Below are the code and all the weights of a small trained network. Each question names an input and a class and asks about switching units off, where a switched-off unit gives its printed mean instead of its output.

import numpy as np


def w(rows, s, z=0):
    codes = np.array(rows[::2]) - 128.0
    scale = np.full(codes.shape[1], s)
    scale[-1] = z or s
    return codes * scale


def norm(h):
    return h / np.sqrt((h * h).mean(-1, keepdims=True) + 1e-5)


def f(y):
    return np.maximum(y, 0)


def log_softmax(a):
    a = a - a.max(-1, keepdims=True)
    return a - np.log(np.exp(a).sum(-1, keepdims=True))


def net(x, mask):
    res = np.array(x, float).reshape(1, 5) / 4 @ E
    u = 0
    for l in range(2):
        y = f(norm(res) @ A[l][:, :-1].T + A[l][:, -1])
        res = res + np.where(mask[u : u + 8], y, B[l][:, -1]) @ B[l][:, :-1]
        u += 8
    return log_softmax(norm(res)[-1] @ U[:, :-1].T + U[:, -1])


A, B = {}, {}
E = w([
[123,80,173,179,163,190,200,8,147,151,147,103],'x0',
[114,96,123,98,197,123,202,163,96,48,87,153],'x1',
[160,181,201,142,112,125,176,162,3,185,254,99],'x2',
[130,120,99,151,116,87,187,136,134,149,96,143],'x3',
[139,148,121,99,157,140,102,117,136,133,168,117],'x4',
],0.0063)
A[0] = w([
[122,132,158,123,132,157,117,105,119,111,125,120,98],'L0N0',
[134,114,143,112,176,145,197,185,60,84,154,124,71],'L0N1',
[139,115,118,107,164,129,132,129,114,98,123,133,11],'L0N2',
[137,156,152,128,112,127,160,165,28,166,175,128,24],'L0N3',
[136,120,117,138,101,130,102,122,156,145,122,128,30],'L0N4',
[141,133,138,161,53,131,106,136,110,224,176,120,10],'L0N5',
[119,142,123,85,82,99,118,249,96,150,165,122,25],'L0N6',
[112,112,175,141,126,155,202,68,108,161,178,114,115],'L0N7',
],0.013,0.0012)
B[0] = w([
[149,121,74,151,101,50,156,175,115,143,94,153,150],'L0N0',
[12,193,196,52,153,48,108,53,101,114,101,136,212],'L0N1',
[85,160,144,152,69,138,168,104,127,171,79,132,153],'L0N2',
[110,1,105,130,101,152,158,215,214,138,150,87,248],'L0N3',
[60,156,139,88,125,138,190,105,140,115,74,134,156],'L0N4',
[9,179,197,46,159,51,124,74,94,97,89,142,226],'L0N5',
[248,159,99,214,148,173,106,82,73,130,142,151,240],'L0N6',
[234,156,88,192,130,157,82,136,80,123,137,150,231],'L0N7',
],0.0099,0.013)
A[1] = w([
[245,118,72,230,157,183,88,105,55,130,103,151,2],'L1N0',
[143,90,151,187,130,107,75,142,62,116,99,157,126],'L1N1',
[128,188,173,133,152,128,149,112,106,135,122,148,178],'L1N2',
[122,78,166,136,148,122,129,117,148,135,165,104,145],'L1N3',
[212,151,97,170,153,144,70,185,88,123,113,161,104],'L1N4',
[129,10,140,129,124,136,133,211,158,134,190,92,96],'L1N5',
[121,83,80,105,81,202,149,181,244,132,94,120,135],'L1N6',
[132,155,157,110,66,126,65,90,172,167,150,109,130],'L1N7',
],0.011,0.002)
B[1] = w([
[177,145,22,203,137,179,109,183,109,174,41,135,253],'L1N0',
[147,132,90,140,149,179,139,111,164,154,120,117,220],'L1N1',
[103,136,151,83,90,122,107,133,156,107,134,128,188],'L1N2',
[177,132,86,121,96,153,132,152,194,104,107,153,155],'L1N3',
[130,100,113,204,133,165,187,61,140,176,89,114,204],'L1N4',
[147,102,150,87,110,114,103,187,153,114,217,111,155],'L1N5',
[168,120,167,118,121,126,102,169,102,147,248,98,178],'L1N6',
[108,98,126,136,163,100,207,139,102,87,73,155,145],'L1N7',
],0.011,0.014)
U = w([
[198,146,56,195,142,222,131,119,114,157,66,152,242],'0',
[157,53,172,64,107,149,127,214,181,101,254,112,1],'1',
[23,194,215,31,125,88,150,53,92,69,76,175,126],'2',
],0.0076,0.00081)

Each question gives the input, the list of numbers given to net, and the class t.
The units are the neurons (one row each of A and B). Each row of codes is followed by its name. A weight is (code - 128) times the scale printed after its matrix; where a second scale follows, it is the last column's (A, B and U).
mask holds one flag per neuron, layer by layer. A switched-off neuron (its flag False) gives its mean, the last column of its row in B, instead of its output. The means were averaged over made-up inputs and are rounded, as every weight is.
A unit's drop is (log p(t) with every unit on - log p(t) with that unit switched off) / (log p(t) with every unit on - log p(t) with every unit switched off).
The circuit of an input: a set's keep is (log p(t) with only the set's units on - log p(t) with every unit switched off) / (log p(t) with every unit on - log p(t) with every unit switched off). Starting from the 12 units with the biggest drops (on a tie, the unit counted first), units are removed one at a time, each time the one whose removal leaves the highest keep (on an exact tie, the one counted first), for as long as the keep stays at least 0.8.
circuit, biggest first: the units of the circuit, biggest drop first
unit that matters most: the unit with the biggest drop
top k neurons: the k neurons with the biggest drops, biggest first
k most important neurons of layer l: the k neurons of layer l with the biggest drops, biggest first
drop when u is switched off: that unit's drop, to one decimal
input [-3,-6,1,5,-3], class 2: unit that matters most -> L0N5
input [5,-1,-8,7,-7], class 1: 2 most important neurons of layer 1 -> (L1N6 L1N0)
input [-6,-6,7,0,-5], class 1: 3 most important neurons of layer 0 -> (L0N3 L0N7 L0N1)
input [-3,4,0,7,1], class 2: circuit, biggest first -> (L0N1 L1N0)
input [-2,8,-8,8,6], class 1: top 3 neurons -> (L0N6 L0N7 L0N5)
input [3,-6,0,-5,5], class 2: top 2 neurons -> (L0N5 L0N6)
input [-2,-4,5,2,2], class 1: top 3 neurons -> (L0N3 L0N1 L0N5)
input [0,3,3,0,7], class 1: top 4 neurons -> (L0N3 L0N5 L1N0 L0N4)
input [5,8,-5,5,2], class 2: 2 most important neurons of layer 0 -> (L0N3 L0N6)
input [0,6,8,-7,6], class 1: top 3 neurons -> (L0N3 L0N5 L0N1)
input [-3,4,2,5,-2], class 2: top 2 neurons -> (L0N1 L0N7)
input [5,7,-1,-6,-6], class 2: top 2 neurons -> (L0N1 L0N6)
input [3,-4,8,-5,0], class 1: drop when L0N3 is switched off -> 1.3
input [-6,0,-7,5,3], class 1: most important neuron of layer 1 -> (L1N6)
input [-1,-4,-8,3,-4], class 1: drop when L0N7 is switched off -> 0.6
input [2,2,-8,-1,2], class 1: drop when L0N7 is switched off -> 0.9
